Below are the code and all the weights of a small trained network. Each question names an input and a target symbol and asks about switching units off, where a switched-off unit gives its printed mean instead of its output.

import numpy as np


def w(rows, s, z=0):
    codes = np.array(rows[::2]) - 128.0
    scale = np.full(codes.shape[1], s)
    scale[-1] = z or s
    return codes * scale


def norm(h):
    return h / np.sqrt((h * h).mean(-1, keepdims=True) + 1e-5)


def f(y):
    return y / 2 * (1 + np.tanh(0.7978845608 * (y + 0.044715 * y**3)))


def softmax(a):
    e = np.exp(a - a.max(-1, keepdims=True))
    return e / e.sum(-1, keepdims=True)


def log_softmax(a):
    a = a - a.max(-1, keepdims=True)
    return a - np.log(np.exp(a).sum(-1, keepdims=True))


def net(x, mask):
    ids = ['αβγδζθλμξφ'.index(c) for c in x.split()]
    T = len(ids)
    res = E[ids] + P[:T]
    u = 0
    for l in range(2):
        r = norm(res)
        for j in range(2):
            rows = slice(3 * j, 3 * j + 3)
            q, k, v = (r @ M[l][rows].T for M in (Q, K, V))
            z = softmax(np.where(np.tri(T) > 0, q @ k.T / 3**0.5, -1e9)) @ v
            o = O[l][rows]
            res = res + np.where(mask[u + j], z, o[:, -1]) @ o[:, :-1]
        u += 2
        y = f(norm(res) @ A[l][:, :-1].T + A[l][:, -1])
        res = res + np.where(mask[u : u + 12], y, B[l][:, -1]) @ B[l][:, :-1]
        u += 12
    return log_softmax(norm(res)[-1] @ U[:, :-1].T + U[:, -1])


Q, K, V, O, A, B = {}, {}, {}, {}, {}, {}
E = w([
[106,71,223,124,136,133,129,207],'α',
[176,32,41,100,160,68,138,242],'β',
[177,46,168,150,7,97,204,57],'γ',
[160,127,87,102,118,126,143,121],'δ',
[86,52,177,176,82,125,171,109],'ζ',
[93,50,59,136,231,183,78,54],'θ',
[134,153,117,109,147,189,94,36],'λ',
[181,80,164,71,196,197,143,50],'μ',
[169,95,138,116,124,153,163,182],'ξ',
[90,112,56,141,113,51,175,98],'φ',
],0.011)
P = w([
[215,192,135,224,202,191,113,195],'0',
[207,107,100,3,168,117,192,49],'1',
[151,95,107,42,156,91,131,71],'2',
[143,126,168,42,75,94,207,137],'3',
[88,104,167,55,61,56,158,125],'4',
[75,158,221,65,55,64,105,116],'5',
[108,93,157,36,58,76,142,148],'6',
[58,110,170,66,31,95,81,131],'7',
[76,67,201,49,62,51,103,187],'8',
],0.0044)
Q[0] = w([
[228,155,165,122,84,120,222,173],'0.h1',
[143,12,205,93,59,46,176,98],'0.h1',
[126,122,95,75,86,74,156,114],'0.h1',
[94,186,120,71,70,121,86,64],'0.h2',
[81,152,128,156,140,179,145,157],'0.h2',
[88,255,109,149,94,144,152,176],'0.h2',
],0.0057)
K[0] = w([
[118,58,135,108,57,146,164,232],'0.h1',
[212,133,159,253,107,149,197,132],'0.h1',
[161,207,67,175,160,43,157,187],'0.h1',
[68,111,119,62,36,127,151,85],'0.h2',
[133,124,197,50,177,122,99,180],'0.h2',
[148,81,146,36,126,55,152,104],'0.h2',
],0.0049)
V[0] = w([
[39,221,77,194,26,213,80,16],'0.h1',
[222,192,95,71,49,164,97,113],'0.h1',
[74,140,129,169,179,242,63,163],'0.h1',
[114,54,145,26,15,141,194,193],'0.h2',
[179,136,190,165,61,106,177,107],'0.h2',
[126,95,79,253,156,126,120,148],'0.h2',
],0.0043)
O[0] = w([
[200,127,125,103,78,166,189,248,3],'0.h1',
[247,130,218,227,164,43,115,175,152],'0.h1',
[214,154,93,162,12,77,150,85,15],'0.h1',
[225,51,62,105,109,180,52,168,212],'0.h2',
[174,179,1,136,244,139,149,182,181],'0.h2',
[70,221,106,180,119,124,76,99,112],'0.h2',
],0.0048,0.0042)
A[0] = w([
[100,45,67,103,99,68,99,130,200],'0.n1',
[227,137,176,88,129,99,116,134,126],'0.n2',
[96,202,202,117,99,188,110,160,158],'0.n3',
[164,142,123,152,159,188,110,178,99],'0.n4',
[152,102,164,126,65,143,107,110,104],'0.n5',
[101,89,190,187,206,213,143,176,186],'0.n6',
[79,86,113,224,125,158,109,164,65],'0.n7',
[228,96,160,119,138,95,109,132,53],'0.n8',
[174,105,67,45,202,147,55,50,249],'0.n9',
[109,146,140,58,114,127,109,166,158],'0.n10',
[205,101,131,110,80,154,110,168,70],'0.n11',
[135,144,79,94,160,78,164,255,226],'0.n12',
],0.0067,0.0015)
B[0] = w([
[78,119,225,40,149,188,127,129,218],'0.n1',
[2,67,157,99,103,191,86,125,158],'0.n2',
[156,91,97,53,81,95,152,92,123],'0.n3',
[164,121,121,125,106,58,85,105,129],'0.n4',
[80,170,120,63,189,92,133,143,144],'0.n5',
[171,139,120,83,82,48,144,29,161],'0.n6',
[121,126,54,58,122,70,99,178,131],'0.n7',
[39,81,129,181,140,196,72,142,165],'0.n8',
[113,106,180,135,86,61,165,140,254],'0.n9',
[152,128,91,175,189,154,185,15,140],'0.n10',
[40,45,136,149,114,142,174,130,146],'0.n11',
[123,159,131,133,96,122,102,39,167],'0.n12',
],0.0052,0.0088)
Q[1] = w([
[199,177,90,179,76,169,154,151],'1.h1',
[203,254,105,152,94,123,142,90],'1.h1',
[96,82,145,18,225,53,71,36],'1.h1',
[165,65,162,76,92,135,59,92],'1.h2',
[127,70,145,118,165,86,140,68],'1.h2',
[154,121,231,93,165,44,117,125],'1.h2',
],0.0063)
K[1] = w([
[44,108,153,16,69,133,135,51],'1.h1',
[32,139,214,29,95,128,161,166],'1.h1',
[183,184,28,255,202,145,62,153],'1.h1',
[137,183,38,226,85,76,88,184],'1.h2',
[172,122,104,156,41,69,147,177],'1.h2',
[176,180,59,209,126,103,91,97],'1.h2',
],0.0065)
V[1] = w([
[170,172,230,91,93,135,94,92],'1.h1',
[106,74,115,38,73,102,171,77],'1.h1',
[160,137,139,91,154,67,89,197],'1.h1',
[58,69,223,82,131,172,203,118],'1.h2',
[83,164,124,185,74,118,92,68],'1.h2',
[36,254,161,96,136,157,150,189],'1.h2',
],0.0077)
O[1] = w([
[186,60,171,249,134,33,60,124,91],'1.h1',
[228,141,131,3,143,112,96,63,113],'1.h1',
[122,21,239,87,79,93,197,121,90],'1.h1',
[146,123,188,163,181,205,37,78,93],'1.h2',
[130,197,99,199,20,108,123,51,213],'1.h2',
[126,23,46,173,51,195,146,70,2],'1.h2',
],0.0066)
A[1] = w([
[140,57,182,76,126,81,99,206,135],'1.n1',
[135,95,90,213,64,136,42,61,5],'1.n2',
[88,102,112,254,99,134,127,149,190],'1.n3',
[142,117,135,154,110,149,132,107,85],'1.n4',
[122,58,164,151,166,81,110,99,143],'1.n5',
[103,196,76,162,142,122,105,123,198],'1.n6',
[77,96,74,198,71,142,182,122,124],'1.n7',
[188,191,84,111,141,133,74,196,148],'1.n8',
[173,75,101,211,94,118,71,144,47],'1.n9',
[145,119,53,168,56,180,174,131,146],'1.n10',
[167,88,178,117,120,109,97,109,173],'1.n11',
[60,194,156,70,146,149,168,161,140],'1.n12',
],0.0084,0.0025)
B[1] = w([
[87,169,139,116,85,154,131,79,231],'1.n1',
[96,168,133,82,44,114,85,153,191],'1.n2',
[177,56,90,23,174,120,109,119,214],'1.n3',
[106,125,137,139,130,76,116,202,122],'1.n4',
[161,93,123,159,79,113,95,88,194],'1.n5',
[74,120,190,91,124,66,118,105,170],'1.n6',
[144,116,142,129,254,104,100,122,219],'1.n7',
[150,141,86,82,143,60,119,77,146],'1.n8',
[159,113,104,75,45,119,159,184,151],'1.n9',
[137,133,145,125,217,91,154,21,180],'1.n10',
[148,119,124,135,118,110,182,71,185],'1.n11',
[215,47,132,108,94,144,121,124,254],'1.n12',
],0.0076,0.0061)
U = w([
[200,164,91,99,148,9,171,25,251],'α',
[45,66,174,78,99,178,116,111,165],'β',
[170,190,155,91,220,160,115,203,116],'γ',
[126,75,94,189,202,79,168,154,112],'δ',
[198,155,3,79,75,147,212,128,50],'ζ',
[56,234,92,170,103,140,101,94,96],'θ',
[230,102,47,162,53,112,104,140,93],'λ',
[203,154,146,218,174,147,82,93,119],'μ',
[95,200,149,165,81,79,209,180,69],'ξ',
[122,144,46,158,187,182,183,43,67],'φ',
],0.0061,0.0029)

Each question gives the input, a string of symbols that net reads in full, and the target symbol t.
The units are the heads (3 rows each of Q, K, V and O) and the neurons (one row each of A and B). Each row of codes is followed by its name. A weight is (code - 128) times the scale printed after its matrix; where a second scale follows, it is the last column's (O, A, B and U).
mask holds one flag per unit, layer by layer, with each layer's heads first. A switched-off unit (its flag False) gives its mean, the last column of its rows in O or B, instead of its output. The means were averaged over made-up inputs and are rounded, as every weight is.
A unit's drop is (log p(t) with every unit on - log p(t) with that unit switched off) / (log p(t) with every unit on - log p(t) with every unit switched off).
The circuit of an input: a set's keep is (log p(t) with only the set's units on - log p(t) with every unit switched off) / (log p(t) with every unit on - log p(t) with every unit switched off). Starting from the 12 units with the biggest drops (on a tie, the unit counted first), units are removed one at a time, each time the one whose removal leaves the highest keep (on an exact tie, the one counted first), for as long as the keep stays at least 0.8.
circuit, biggest first: the units of the circuit, biggest drop first
unit that matters most: the unit with the biggest drop
k most important neurons: the k neurons with the biggest drops, biggest first
k most important neurons of layer l: the k neurons of layer l with the biggest drops, biggest first
heads that matter: for each layer, one digit per head in row order, 1 if its drop is at least 0.15 and else 0, layers parted by /
input δ γ μ ξ γ γ δ, target δ: heads that matter => 11 / 10
input γ α β ξ γ, target γ: 3 most important neurons of layer 0 => [0.n1, 0.n9, 0.n6]
input ζ γ λ μ, target ζ: 2 most important neurons of layer 0 => [0.n7, 0.n1]
input α β μ α, target α: circuit, biggest first => [0.n6, 0.n1]
input β β φ θ θ γ φ, target β: circuit, biggest first => [1.h2, 0.n1]
input ξ ζ γ, target ξ: unit that matters most => 1.h2
input γ β θ, target γ: circuit, biggest first => [1.h2, 0.h2]
input γ β γ γ μ β φ, target γ: circuit, biggest first => [1.h2, 0.h2]
input θ ξ φ θ λ φ μ μ β, target θ: heads that matter => 11 / 11
input γ ξ λ ξ β, target γ: heads that matter => 01 / 11
input ζ β φ ζ μ γ β θ, target ζ: 2 most important neurons => [0.n7, 0.n1]
input ζ γ δ μ μ δ ξ γ λ, target ζ: heads that matter => 11 / 11
input ζ θ α ξ β μ γ, target ζ: 3 most important neurons => [0.n7, 0.n1, 0.n9]
input γ θ δ β, target γ: circuit, biggest first => [1.h2]
input θ ξ β θ γ λ, target θ: heads that matter => 01 / 11
input ζ θ δ μ φ, target ζ: heads that matter => 11 / 10
input μ ζ δ δ δ β α ξ α, target μ: heads that matter => 00 / 11
input δ φ λ γ φ μ γ γ λ, target δ: heads that matter => 11 / 10
input λ γ μ γ ζ, target λ: heads that matter => 01 / 11
input ζ β β, target ζ: most important neuron => [0.n7]
input γ α φ, target γ: heads that matter => 00 / 01
input δ γ θ ζ φ ζ λ, target δ: 2 most important neurons => [0.n9, 0.n1]
input δ λ β ξ δ, target δ: heads that matter => 11 / 11
input ζ γ φ β φ ξ λ β, target ζ: 3 most important neurons => [0.n7, 0.n1, 0.n9]
input ζ μ γ γ γ γ β δ, target ζ: 2 most important neurons of layer 0 => [0.n7, 0.n1]
input φ λ λ, target φ: heads that matter => 11 / 11
input β λ γ α λ δ, target β: unit that matters most => 0.h2
input φ γ ξ β, target φ: heads that matter => 01 / 11
input γ γ β δ θ δ θ μ ξ, target γ: 2 most important neurons => [0.n1, 0.n9]
input δ δ θ φ μ γ β ζ, target δ: 3 most important neurons => [0.n1, 0.n9, 1.n7]
